Here is a tiny trained network, its code and every weight. The questions are about switching its units off for an input and a target symbol, where a switched-off unit gives its printed mean instead of its output.

import numpy as np


def w(rows, s, z=0):
    codes = np.array(rows[::2]) - 128.0
    scale = np.full(codes.shape[1], s)
    scale[-1] = z or s
    return codes * scale


def norm(h):
    return h / np.sqrt((h * h).mean(-1, keepdims=True) + 1e-5)


def f(y):
    return np.maximum(y, 0)


def softmax(a):
    e = np.exp(a - a.max(-1, keepdims=True))
    return e / e.sum(-1, keepdims=True)


def log_softmax(a):
    a = a - a.max(-1, keepdims=True)
    return a - np.log(np.exp(a).sum(-1, keepdims=True))


def net(x, mask):
    ids = ['ΞΠΣβγδεζηθλμφ'.index(c) for c in x.split()]
    T = len(ids)
    res = E[ids] + P[:T]
    u = 0
    for l in range(3):
        q, k, v = (norm(res) @ M[l].T for M in (Q, K, V))
        z = softmax(np.where(np.tri(T) > 0, q @ k.T / 3**0.5, -1e9)) @ v
        res = res + np.where(mask[u], z, O[l][:, -1]) @ O[l][:, :-1]
        u += 1
        y = f(norm(res) @ A[l][:, :-1].T + A[l][:, -1])
        res = res + np.where(mask[u : u + 8], y, B[l][:, -1]) @ B[l][:, :-1]
        u += 8
    return log_softmax(norm(res)[-1] @ U[:, :-1].T + U[:, -1])


Q, K, V, O, A, B = {}, {}, {}, {}, {}, {}
E = w([
[126,132,108,141],'Ξ',
[122,131,111,139],'Π',
[115,129,134,124],'Σ',
[151,138,127,116],'β',
[116,127,125,135],'γ',
[117,127,120,137],'δ',
[117,130,115,136],'ε',
[131,127,251,134],'ζ',
[146,137,133,112],'η',
[113,129,125,130],'θ',
[116,127,125,136],'λ',
[115,127,130,131],'μ',
[146,135,137,114],'φ',
],0.031)
P = w([
[99,136,173,170],'0',
[71,145,134,112],'1',
[79,70,104,62],'2',
[113,19,123,127],'3',
[126,95,196,218],'4',
[112,208,184,225],'5',
[1,249,63,159],'6',
],0.0059)
Q[0] = w([
[186,5,159,176],'L0H1',
[113,218,116,145],'L0H1',
[137,193,206,214],'L0H1',
],0.011)
K[0] = w([
[133,5,107,73],'L0H1',
[128,154,176,177],'L0H1',
[178,57,168,192],'L0H1',
],0.014)
V[0] = w([
[86,115,148,68],'L0H1',
[121,220,2,122],'L0H1',
[65,123,148,83],'L0H1',
],0.0082)
O[0] = w([
[117,232,135,137,175],'L0H1',
[109,70,190,254,55],'L0H1',
[122,228,121,141,254],'L0H1',
],0.0074,0.0025)
A[0] = w([
[115,122,56,71,105],'L0N1',
[97,169,109,162,170],'L0N2',
[64,122,92,118,202],'L0N3',
[162,105,80,150,49],'L0N4',
[94,122,152,185,155],'L0N5',
[255,146,147,142,253],'L0N6',
[105,66,176,163,97],'L0N7',
[175,101,100,96,90],'L0N8',
],0.0078,0.0027)
B[0] = w([
[167,131,138,60,158],'L0N1',
[129,171,133,92,253],'L0N2',
[162,119,136,53,244],'L0N3',
[185,141,133,139,130],'L0N4',
[66,166,133,73,204],'L0N5',
[2,145,108,107,170],'L0N6',
[78,141,136,63,158],'L0N7',
[129,108,133,72,134],'L0N8',
],0.0073,0.0054)
Q[1] = w([
[15,186,64,41],'L1H1',
[121,2,210,202],'L1H1',
[202,64,166,212],'L1H1',
],0.0063)
K[1] = w([
[166,104,255,161],'L1H1',
[23,36,13,224],'L1H1',
[69,141,28,120],'L1H1',
],0.0055)
V[1] = w([
[152,121,249,119],'L1H1',
[120,115,60,124],'L1H1',
[133,99,122,106],'L1H1',
],0.011)
O[1] = w([
[254,229,89,60,219],'L1H1',
[40,82,120,150,6],'L1H1',
[125,154,146,154,59],'L1H1',
],0.0056,0.0018)
A[1] = w([
[96,72,196,140,50],'L1N1',
[105,105,48,164,129],'L1N2',
[106,99,40,96,255],'L1N3',
[124,186,249,109,142],'L1N4',
[137,118,232,91,123],'L1N5',
[130,1,102,48,209],'L1N6',
[110,146,51,160,135],'L1N7',
[100,168,190,170,83],'L1N8',
],0.0084,0.0024)
B[1] = w([
[134,191,191,69,139],'L1N1',
[165,111,192,170,134],'L1N2',
[227,70,219,97,211],'L1N3',
[60,59,122,180,255],'L1N4',
[78,51,152,153,168],'L1N5',
[254,127,216,111,152],'L1N6',
[188,111,170,255,146],'L1N7',
[9,131,161,176,154],'L1N8',
],0.0051,0.0059)
Q[2] = w([
[79,120,74,147],'L2H1',
[154,136,111,91],'L2H1',
[86,3,74,168],'L2H1',
],0.0079)
K[2] = w([
[157,154,118,171],'L2H1',
[135,100,129,86],'L2H1',
[188,71,185,254],'L2H1',
],0.0088)
V[2] = w([
[131,84,162,162],'L2H1',
[73,158,254,70],'L2H1',
[59,121,158,96],'L2H1',
],0.0056)
O[2] = w([
[146,183,133,122,99],'L2H1',
[167,99,2,149,255],'L2H1',
[175,95,116,201,197],'L2H1',
],0.0055,0.0084)
A[2] = w([
[144,132,152,151,236],'L2N1',
[128,96,146,117,228],'L2N2',
[93,117,196,145,57],'L2N3',
[110,141,248,125,3],'L2N4',
[156,197,119,103,96],'L2N5',
[112,131,107,87,108],'L2N6',
[107,183,110,156,21],'L2N7',
[125,126,132,129,92],'L2N8',
],0.018,0.0049)
B[2] = w([
[87,127,114,87,152],'L2N1',
[122,135,179,167,198],'L2N2',
[179,204,164,89,161],'L2N3',
[251,205,18,164,154],'L2N4',
[72,95,178,88,224],'L2N5',
[166,125,107,157,255],'L2N6',
[133,198,130,118,170],'L2N7',
[138,129,117,119,128],'L2N8',
],0.013,0.0058)
U = w([
[72,54,101,226,177],'Ξ',
[152,148,147,91,86],'Π',
[146,56,237,190,219],'Σ',
[228,206,167,102,250],'β',
[80,169,167,46,115],'γ',
[120,70,45,27,29],'δ',
[117,182,228,154,188],'ε',
[182,97,68,152,108],'ζ',
[7,150,188,179,45],'η',
[246,69,137,164,170],'θ',
[218,76,182,81,179],'λ',
[180,95,78,160,112],'μ',
[79,237,49,138,45],'φ',
],0.016,0.0025)

Each question gives the input, a string of symbols that net reads in full, and the target symbol t.
The units are the heads (3 rows each of Q, K, V and O) and the neurons (one row each of A and B). Each row of codes is followed by its name. A weight is (code - 128) times the scale printed after its matrix; where a second scale follows, it is the last column's (O, A, B and U).
mask holds one flag per unit, layer by layer, with each layer's heads first. A switched-off unit (its flag False) gives its mean, the last column of its rows in O or B, instead of its output. The means were averaged over made-up inputs and are rounded, as every weight is.
A unit's drop is (log p(t) with every unit on - log p(t) with that unit switched off) / (log p(t) with every unit on - log p(t) with every unit switched off).
The circuit of an input: a set's keep is (log p(t) with only the set's units on - log p(t) with every unit switched off) / (log p(t) with every unit on - log p(t) with every unit switched off). Starting from the 12 units with the biggest drops (on a tie, the unit counted first), units are removed one at a time, each time the one whose removal leaves the highest keep (on an exact tie, the one counted first), for as long as the keep stays at least 0.8.
circuit, biggest first: the units of the circuit, biggest drop first
most important unit: the unit with the biggest drop
k most important neurons: the k neurons with the biggest drops, biggest first
top k neurons in layer l: the k neurons of layer l with the biggest drops, biggest first
input γ θ θ η, target φ: circuit, biggest first	[L0H1 L0N3 L0N6]
input θ θ φ, target φ: 3 most important neurons	[L0N6 L0N3 L1N3]
input μ θ Σ θ, target γ: circuit, biggest first	[L0H1 L2N5]
input μ ε β, target η: circuit, biggest first	[L0H1 L0N6]
input μ γ δ Π, target Ξ: circuit, biggest first	[L0H1 L1H1]
input η λ Σ ε θ, target η: most important unit	L1H1
input μ δ φ β γ, target Σ: circuit, biggest first	[L0H1 L2N2]
input θ θ Π θ ε, target φ: 2 most important neurons	[L2N5 L2N7]
input θ Π λ, target ε: circuit, biggest first	[L0H1 L2N3 L1N1]
input β δ ε θ θ Ξ θ, target β: 2 most important neurons	[L2N3 L2N4]
input θ θ μ θ δ, target φ: circuit, biggest first	[L1H1 L0H1]
input θ Σ θ θ λ β δ, target Σ: circuit, biggest first	[L0H1 L1N3 L2N2]
input μ μ δ φ, target Ξ: 3 most important neurons	[L0N6 L0N3 L2N5]
input γ β δ θ λ η μ, target θ: top neuron in layer 2	[L2N5]
input β Ξ θ η, target φ: circuit, biggest first	[L0H1 L0N6 L0N3]
input ε φ λ, target λ: top 2 neurons in layer 0	[L0N3 L0N6]
input δ μ Ξ φ φ θ, target λ: 2 most important neurons	[L0N6 L0N1]
input δ δ θ ε θ φ ε, target λ: top 2 neurons in layer 1	[L1N3 L1N4]
input η φ ε φ γ λ, target ζ: 2 most important neurons	[L0N6 L2N5]
input μ θ μ θ η η, target θ: 4 most important neurons	[L0N6 L0N2 L0N3 L2N5]
input θ Ξ δ β, target Ξ: 2 most important neurons	[L0N6 L1N4]
input θ Π μ η μ Π μ, target ε: top neuron in layer 2	[L2N3]
input β μ β, target δ: top 2 neurons in layer 2	[L2N4 L2N2]
input η δ Σ δ θ, target Ξ: 3 most important neurons	[L0N6 L1N4 L2N4]
input Π β Π θ μ δ, target δ: 2 most important neurons	[L0N6 L2N2]
input β μ λ ζ θ θ, target γ: 2 most important neurons	[L2N5 L2N4]
input φ Ξ δ θ Σ μ, target γ: circuit, biggest first	[L2N5 L0H1]
input θ η θ θ ε ε, target η: top 2 neurons in layer 2	[L2N6 L2N4]
input φ β ε δ η, target Ξ: 2 most important neurons	[L0N6 L0N3]
input θ θ μ δ ε, target Ξ: top neuron in layer 0	[L0N1]
